Below is a small trained network, with its code and all its weights. Each question gives an input and a class and asks what happens when units are switched off, that is, made to give their printed mean instead of their output.

import numpy as np


def w(rows, s, z=0):
    codes = np.array(rows[::2]) - 128.0
    scale = np.full(codes.shape[1], s)
    scale[-1] = z or s
    return codes * scale


def f(y):
    return np.maximum(y, 0)


def log_softmax(a):
    a = a - a.max(-1, keepdims=True)
    return a - np.log(np.exp(a).sum(-1, keepdims=True))


def net(x, mask):
    res = np.array(x, float).reshape(1, 6) / 4 @ E
    y = f(res @ A[0][:, :-1].T + A[0][:, -1])
    res = res + np.where(mask, y, B[0][:, -1]) @ B[0][:, :-1]
    return log_softmax(res[-1] @ U[:, :-1].T + U[:, -1])


A, B = {}, {}
E = w([
[177,122,76,83,183,191],'x0',
[107,148,154,214,92,254],'x1',
[98,22,216,125,180,140],'x2',
[51,188,177,23,111,162],'x3',
[130,126,128,127,129,129],'x4',
[59,195,108,180,223,97],'x5',
],0.0097)
A[0] = w([
[165,132,183,173,65,215,72],'n1',
[116,121,135,70,87,149,119],'n2',
[230,52,107,149,38,117,87],'n3',
[172,185,121,141,98,82,166],'n4',
[161,54,87,185,84,119,86],'n5',
[106,70,185,126,223,82,148],'n6',
[187,87,169,100,73,156,135],'n7',
[207,135,93,38,204,224,144],'n8',
[139,81,87,173,136,115,61],'n9',
[165,102,105,173,172,115,68],'n10',
[129,79,188,117,180,137,20],'n11',
[97,199,147,107,168,127,110],'n12',
[106,156,117,180,134,184,113],'n13',
[162,126,149,135,97,219,93],'n14',
[130,142,123,210,200,86,98],'n15',
[77,126,163,144,34,74,196],'n16',
[163,208,66,96,112,79,134],'n17',
[100,178,128,142,244,75,68],'n18',
[63,164,153,56,151,150,88],'n19',
[143,193,100,139,105,127,1],'n20',
[170,76,105,39,83,78,91],'n21',
[102,134,165,53,68,165,105],'n22',
[128,118,86,57,208,2,66],'n23',
[177,90,119,51,79,64,122],'n24',
],0.012,0.0092)
B[0] = w([
[111,158,178,169,100,121,215],'n1',
[115,109,82,89,146,134,171],'n2',
[96,151,77,69,154,152,229],'n3',
[175,88,115,157,124,163,198],'n4',
[76,107,90,102,111,97,192],'n5',
[201,65,123,156,108,177,208],'n6',
[171,124,155,95,180,171,207],'n7',
[172,114,151,153,168,9,246],'n8',
[97,100,94,120,79,106,159],'n9',
[71,143,94,105,73,85,166],'n10',
[157,96,129,134,61,165,154],'n11',
[118,104,114,78,157,121,176],'n12',
[121,129,194,154,93,112,194],'n13',
[113,183,189,125,109,117,202],'n14',
[75,133,89,60,171,147,194],'n15',
[181,114,94,186,223,58,207],'n16',
[185,63,136,149,97,177,221],'n17',
[121,187,145,100,170,174,195],'n18',
[88,93,66,125,82,112,180],'n19',
[158,91,163,98,71,165,149],'n20',
[98,178,170,133,125,141,196],'n21',
[98,112,64,77,98,113,190],'n22',
[64,155,178,190,81,129,220],'n23',
[98,178,172,169,123,153,203],'n24',
],0.011,0.013)
U = w([
[67,157,225,185,73,165,65],'0',
[136,144,106,61,189,230,224],'1',
[71,49,27,60,70,124,59],'2',
[176,83,126,141,132,156,250],'3',
[249,1,139,155,62,234,52],'4',
[201,78,129,181,196,15,76],'5',
],0.0089,0.014)

Each question gives the input, the list of numbers given to net, and the class t.
The units are the neurons (one row each of A and B). Each row of codes is followed by its name. A weight is (code - 128) times the scale printed after its matrix; where a second scale follows, it is the last column's (A, B and U).
mask holds one flag per neuron, in row order. A switched-off neuron (its flag False) gives its mean, the last column of its row in B, instead of its output. The means were averaged over made-up inputs and are rounded, as every weight is.
A unit's drop is (log p(t) with every unit on - log p(t) with that unit switched off) / (log p(t) with every unit on - log p(t) with every unit switched off).
The circuit of an input: a set's keep is (log p(t) with only the set's units on - log p(t) with every unit switched off) / (log p(t) with every unit on - log p(t) with every unit switched off). Starting from the 12 units with the biggest drops (on a tie, the unit counted first), units are removed one at a time, each time the one whose removal leaves the highest keep (on an exact tie, the one counted first), for as long as the keep stays at least 0.8.
circuit, biggest first: the units of the circuit, biggest drop first
k most important neurons: the k neurons with the biggest drops, biggest first
drop when u is switched off: that unit's drop, to one decimal
input [-6,0,-6,-6,-3,-5], class 2: 3 most important neurons -> [n3, n5, n8]
input [-6,-5,-8,-1,6,-6], class 4: 3 most important neurons -> [n17, n4, n8]
input [0,3,2,7,-4,-8], class 1: circuit, biggest first -> [n7]
input [0,7,-3,8,-6,0], class 2: 2 most important neurons -> [n22, n19]
input [4,2,-3,-8,-4,8], class 1: 2 most important neurons -> [n18, n15]
input [-3,-3,-6,-8,-2,-5], class 2: 2 most important neurons -> [n3, n5]
input [2,-7,2,-1,5,-5], class 0: 3 most important neurons -> [n23, n24, n21]
input [-7,7,-7,3,-8,2], class 3: 4 most important neurons -> [n16, n23, n8, n24]
input [8,4,-3,8,1,4], class 2: 2 most important neurons -> [n19, n16]
input [-4,-4,-8,-2,7,-6], class 4: 3 most important neurons -> [n17, n4, n15]
input [-7,2,3,-8,8,4], class 2: circuit, biggest first -> [n15, n5]
input [4,-1,5,3,4,-2], class 4: 2 most important neurons -> [n6, n16]
input [-7,-6,0,-4,5,8], class 1: 2 most important neurons -> [n15, n18]
input [-2,-2,-8,3,0,-7], class 4: circuit, biggest first -> [n17]
input [1,3,5,0,6,6], class 1: drop when n23 is switched off -> 0.1
input [8,-3,-5,6,6,-2], class 5: drop when n9 is switched off -> 0.0
input [-1,3,7,-1,-1,-8], class 1: drop when n3 is switched off -> 0.4
